[-50 -6 -22 -22]  K_936
[-18 -6 -7 -22]  K_99
[-50 -6 9 -17]  K_364
[-50 -6 9 -22]  K_445
[29 3 9 -22]  K_112
diff K_364: [-51 -6 9 -17] | 0, [-50]
q: [-18 -6 -7 -22] | K_99
loc: [-17] | K_364, 3
count K_936: [-5] | 0

[5 -20 6 1 -3 -19 -1 4 -7 2 -11 -14 12 6 -2 7 -12 5 7] : K_138
[7 -6 -4 8 -7 14 -2 -6 0 21 0 9 -17 10 -9 -4 -8 3 5] : K_944
[2 -9 3 0 4 -7 0 6 -1 8 -10 -3 13 0 -1 -1 -2 0 7] : K_153
[29 -32 10 14 4 -3 9 20 -35 49 -24 12 1 -2 -38 -1 8 -11 29] : K_795
[16 -6 -2 10 1 -18 13 -10 -10 -17 3 -16 -7 6 -12 -1 -4 7 5] : K_684
[-1 -20 -3 5 2 19 4 12 -8 41 -6 23 5 7 -17 0 1 -8 5] : K_776
[2 -9 3 0 4 -7 3 6 -1 8 -10 -3 13 0 -1 -1 6 -7 7] : K_120
[-5 5 5 -7 -5 2 -10 4 2 5 -3 4 5 -5 6 -4 3 -3 -1] : K_13
[29 -32 10 14 4 -3 9 20 -35 49 -24 1 -1 -5 28 -6 -1 0 -18] : K_784
count K_153: [-1] | 3
diff K_684: [16 -6 -2 10 1 -18 13 -10 -10 -17 3 -16 -7 5 -12 -1 -4 7 5] | 13, [6]
diff K_153: [2 -9 3 0 4 -7 0 6 -1 9 -10 -3 13 0 -1 -1 -2 0 7] | 9, [8]
count K_13: [-3] | 2
has: [49 -24 12 1 -2] | yes

[-15 14 1 6 23 -11 9 18 -10 18 -16 18 49 -31 -6 3 16 11 -16 -28 10 3 8 -1 9 40 -32 -7 1 -18 1 -15 1 -17]  K_81
[0 -11 -29 -15 14 -26 1 1 -12 -3 19 -16 5 -12 5 9 9 2 -9 16 -1 -1 5 7 16 15 17 15 1 8 -4 -4 -2 -15]  K_660
[7 2 -21 -20 -7 -6 -8 -18 -7 -15 18 -1 -15 7 -4 1 11 -6 20 25 17 8 6 -8 -7 5 -11 3 -14 -7 6 14 2 1]  K_557
[-3 19 -5 3 43 -6 20 10 -23 -11 -35 58 38 -23 -12 15 0 4 -20 -20 -5 -7 -4 0 -3 58 -3 31 -23 2 4 -7 -6 -2]  K_245
has: [-15 7] | yes
loc: [-32] | K_81, 26
count K_245: [-20] | 2
q: [-15 14 1 6 23 -11 9 18 -10 18 -16 18 49 -31 -6 3 16 11 -16 -28 10 3 8 -1 9 40 -32 -7 1 -18 1 -15 1 -17] | K_81
count K_81: [9] | 2
has: [5 7] | yes

[58 4 26 3 6 9 2] : K_649
[2 -1 19 -13 -9 10 11] : K_931
[-45 8 23 -9 3 -33 -7] : K_724
[-15 -15 -23 -23 -7 15 -21] : K_367
[11 -24 -4 6 -6 53 -2] : K_94
diff K_931: [2 -1 19 -13 -8 10 11] | 4, [-9]
count K_724: [-33] | 1
diff K_931: [2 -1 18 -13 -9 10 11] | 2, [19]

[-6 3 16 -1 0 -9 0 1 18 0 -7] -> K_680
[3 -2 -8 0 -1 -58 -8 -2 -3 1 2] -> K_563
[-4 8 26 2 0 -5 -32 -10 17 0 -4] -> K_899
[-6 -2 7 4 0 3 4 -2 1 -4 -6] -> K_366
[-1 2 -16 2 -2 24 6 1 -9 2 1] -> K_749
has: [24 6] | yes
has: [1 18] | yes
loc: [-16] | K_749, 2
loc: [24] | K_749, 5
key -> tag
[-3] -> K_381
[16] -> K_46
[15] -> K_892
[-8] -> K_196
[-2] -> K_465
[-9] -> K_801
[-7] -> K_239
[-16] -> K_658
join K_563 2:  | K_196
q: [-4 8 26 2 0 -5 -32 -10 17 0 -4] | K_899

[-20 -27 10 -23 31 37 8 3 -1 13 30 -23 2 3 -14]  K_957
[-9 -30 14 7 7 -28 -8 10 10 -14 36 -8 7 7 -8]  K_949
[-7 -23 6 -41 -15 -10 7 3 10 -16 20 -23 5 -57 -15]  K_958
[-10 -34 18 -38 2 -32 -10 12 11 -14 24 -8 0 -39 -10]  K_794
[-11 -25 8 -30 21 6 6 3 7 -4 22 -13 3 -27 -14]  K_11
[-15 -48 27 -40 5 -7 -9 17 11 -9 29 -13 -9 -32 -4]  K_106
[-11 -23 5 -32 36 12 17 1 -2 -3 31 -17 6 -31 -28]  K_472
[-24 20 -20 5 41 22 18 -20 -1 8 9 -9 26 5 -25]  K_479
[-7 -2 -7 -12 22 18 11 -9 10 -2 -6 -11 11 -13 -12]  K_270
loc: [37] | K_957, 5
count K_958: [-23] | 2
diff K_479: [-24 20 -20 5 41 22 18 -21 -1 8 9 -9 26 5 -25] | 7, [-20]
loc: [-39] | K_794, 13
count K_949: [-9] | 1

